Below are the code and all the weights of a small trained network. Each question names an input and a class and asks about switching units off, where a switched-off unit gives its printed mean instead of its output.

import numpy as np


def w(rows, s, z=0):
    codes = np.array(rows[::2]) - 128.0
    scale = np.full(codes.shape[1], s)
    scale[-1] = z or s
    return codes * scale


def f(y):
    return np.maximum(y, 0)


def log_softmax(a):
    a = a - a.max(-1, keepdims=True)
    return a - np.log(np.exp(a).sum(-1, keepdims=True))


def net(x, mask):
    res = np.array(x, float).reshape(1, 2) / 4 @ E
    y = f(res @ A[0][:, :-1].T + A[0][:, -1])
    res = res + np.where(mask, y, B[0][:, -1]) @ B[0][:, :-1]
    return log_softmax(res[-1] @ U[:, :-1].T + U[:, -1])


A, B = {}, {}
E = w([
[83,48,77,181,144,130,55,45],'x0',
[101,86,146,239,249,229,138,175],'x1',
],0.013)
A[0] = w([
[136,179,191,187,187,203,159,227,254],'N0',
[33,49,118,195,142,124,119,90,223],'N1',
[111,100,141,155,65,188,112,129,20],'N2',
[153,143,188,130,146,171,198,207,21],'N3',
[131,76,74,237,251,197,158,118,200],'N4',
[63,46,69,176,154,149,60,58,131],'N5',
],0.013,0.0046)
B[0] = w([
[123,61,135,126,191,202,193,134,227],'N0',
[114,48,103,93,176,160,5,124,206],'N1',
[105,131,101,112,154,163,145,152,137],'N2',
[82,134,127,70,146,195,213,147,180],'N3',
[211,133,125,224,173,81,102,94,253],'N4',
[86,107,62,138,85,113,62,132,220],'N5',
],0.016,0.028)
U = w([
[126,74,157,98,199,194,173,147,199],'0',
[173,96,111,183,164,108,87,113,141],'1',
[46,79,87,75,84,152,91,133,80],'2',
[119,160,196,158,158,111,137,104,39],'3',
[141,161,172,134,153,117,96,156,59],'4',
[191,183,117,45,6,60,157,119,254],'5',
],0.017,0.0084)

Each question gives the input, the list of numbers given to net, and the class t.
The units are the neurons (one row each of A and B). Each row of codes is followed by its name. A weight is (code - 128) times the scale printed after its matrix; where a second scale follows, it is the last column's (A, B and U).
mask holds one flag per neuron, in row order. A switched-off neuron (its flag False) gives its mean, the last column of its row in B, instead of its output. The means were averaged over made-up inputs and are rounded, as every weight is.
A unit's drop is (log p(t) with every unit on - log p(t) with that unit switched off) / (log p(t) with every unit on - log p(t) with every unit switched off).
The circuit of an input: a set's keep is (log p(t) with only the set's units on - log p(t) with every unit switched off) / (log p(t) with every unit on - log p(t) with every unit switched off). Starting from all 6 units, units are removed one at a time, each time the one whose removal leaves the highest keep (on an exact tie, the one counted first), for as long as the keep stays at least 0.8.
circuit, biggest first: the units of the circuit, biggest drop first
most important unit: the unit with the biggest drop
top k neurons: the k neurons with the biggest drops, biggest first
drop when u is switched off: that unit's drop, to one decimal
input [5,-8], class 5: circuit, biggest first : (N1, N0)
input [-1,-2], class 5: circuit, biggest first : (N0, N4, N1)
input [3,-6], class 5: circuit, biggest first : (N1, N0)
input [0,-6], class 5: top 3 neurons : (N0, N1, N4)
input [-1,4], class 0: most important unit : N0
input [-4,-2], class 0: top 2 neurons : (N5, N4)
input [-1,-4], class 5: circuit, biggest first : (N0, N1)
input [2,-2], class 2: drop when N4 is switched off : 2.1
input [-1,-5], class 5: drop when N0 is switched off : 0.3
input [6,-2], class 2: drop when N4 is switched off : 0.6
input [-2,-3], class 5: drop when N1 is switched off : 0.2
input [0,0], class 0: top 2 neurons : (N4, N5)
